Below are the code and all the weights of a small trained network. Each question names an input and a class and asks about switching units off, where a switched-off unit gives its printed mean instead of its output.

import numpy as np


def w(rows, s, z=0):
    codes = np.array(rows[::2]) - 128.0
    scale = np.full(codes.shape[1], s)
    scale[-1] = z or s
    return codes * scale


def f(y):
    return y / 2 * (1 + np.tanh(0.7978845608 * (y + 0.044715 * y**3)))


def log_softmax(a):
    a = a - a.max(-1, keepdims=True)
    return a - np.log(np.exp(a).sum(-1, keepdims=True))


def net(x, mask):
    res = np.array(x, float).reshape(1, 3) / 4 @ E
    y = f(res @ A[0][:, :-1].T + A[0][:, -1])
    res = res + np.where(mask, y, B[0][:, -1]) @ B[0][:, :-1]
    return log_softmax(res[-1] @ U[:, :-1].T + U[:, -1])


A, B = {}, {}
E = w([
[159,171,77,182,211,180,116,177,57,172],'x0',
[82,76,160,91,133,172,21,139,195,194],'x1',
[103,141,142,2,69,184,190,56,79,137],'x2',
],0.0095)
A[0] = w([
[118,174,154,41,76,205,215,29,88,219,167],'N0',
[215,155,13,169,212,173,169,163,32,233,114],'N1',
[113,166,147,84,102,186,187,105,108,132,58],'N2',
[106,87,247,174,10,31,142,90,145,83,28],'N3',
[183,159,33,162,78,26,189,104,23,17,3],'N4',
[187,90,127,212,180,2,141,181,223,126,147],'N5',
[78,182,56,168,155,249,102,123,83,226,101],'N6',
],0.0056,0.0023)
B[0] = w([
[208,113,106,92,94,110,50,78,52,176,254],'N0',
[47,130,50,111,84,84,115,87,134,64,244],'N1',
[208,162,89,163,202,153,158,100,102,151,172],'N2',
[56,213,69,45,141,57,107,47,187,45,194],'N3',
[83,46,170,190,81,65,84,196,247,254,225],'N4',
[213,132,83,162,213,167,86,19,12,145,210],'N5',
[87,163,140,119,62,135,67,161,189,87,195],'N6',
],0.0085,0.0081)
U = w([
[254,168,69,138,203,140,123,83,53,150,78],'0',
[56,220,48,101,102,107,126,149,163,3,95],'1',
[115,5,162,158,90,112,79,207,192,221,184],'2',
[171,119,149,129,161,134,168,187,67,81,254],'3',
[169,176,204,134,167,203,235,253,144,57,7],'4',
[145,184,202,124,208,177,237,218,134,108,4],'5',
],0.0084,0.0053)

Each question gives the input, the list of numbers given to net, and the class t.
The units are the neurons (one row each of A and B). Each row of codes is followed by its name. A weight is (code - 128) times the scale printed after its matrix; where a second scale follows, it is the last column's (A, B and U).
mask holds one flag per neuron, in row order. A switched-off neuron (its flag False) gives its mean, the last column of its row in B, instead of its output. The means were averaged over made-up inputs and are rounded, as every weight is.
A unit's drop is (log p(t) with every unit on - log p(t) with that unit switched off) / (log p(t) with every unit on - log p(t) with every unit switched off).
The circuit of an input: a set's keep is (log p(t) with only the set's units on - log p(t) with every unit switched off) / (log p(t) with every unit on - log p(t) with every unit switched off). Starting from all 7 units, units are removed one at a time, each time the one whose removal leaves the highest keep (on an exact tie, the one counted first), for as long as the keep stays at least 0.8.
circuit, biggest first: the units of the circuit, biggest drop first
most important unit: the unit with the biggest drop
top k neurons: the k neurons with the biggest drops, biggest first
drop when u is switched off: that unit's drop, to one decimal
input [-4,-5,7], class 0: most important unit => N0
input [0,2,2], class 3: circuit, biggest first => N4; N5; N1; N3
input [8,-4,5], class 1: top 2 neurons => N1; N6
input [-7,0,-5], class 1: top 3 neurons => N3; N0; N2
input [-1,3,5], class 0: circuit, biggest first => N4; N0
input [2,1,3], class 3: circuit, biggest first => N4; N5; N3
input [-3,6,7], class 0: circuit, biggest first => N4; N0
input [-7,4,4], class 1: top 3 neurons => N3; N4; N5
input [4,0,-1], class 1: top 2 neurons => N4; N1
input [-3,1,5], class 0: top 2 neurons => N0; N4
input [2,-7,6], class 2: top 2 neurons => N4; N5
input [-1,1,0], class 3: top 2 neurons => N4; N1
input [0,-2,2], class 3: circuit, biggest first => N5; N4; N3; N1
input [-8,7,2], class 1: top 2 neurons => N3; N4
input [3,-7,0], class 2: circuit, biggest first => N4
input [6,5,-8], class 0: top 2 neurons => N5; N4
input [5,5,-3], class 1: circuit, biggest first => N4; N6
input [7,-8,-3], class 2: top 2 neurons => N4; N3
input [8,-2,7], class 1: top 2 neurons => N1; N6
input [-3,-3,-6], class 0: most important unit => N5
input [-1,-2,1], class 3: top 2 neurons => N4; N1
input [-5,1,8], class 0: drop when N0 is switched off => 0.3
input [-4,1,-6], class 0: drop when N5 is switched off => 0.5
input [-5,3,7], class 0: drop when N0 is switched off => 0.4
input [8,-6,4], class 1: drop when N0 is switched off => 0.0
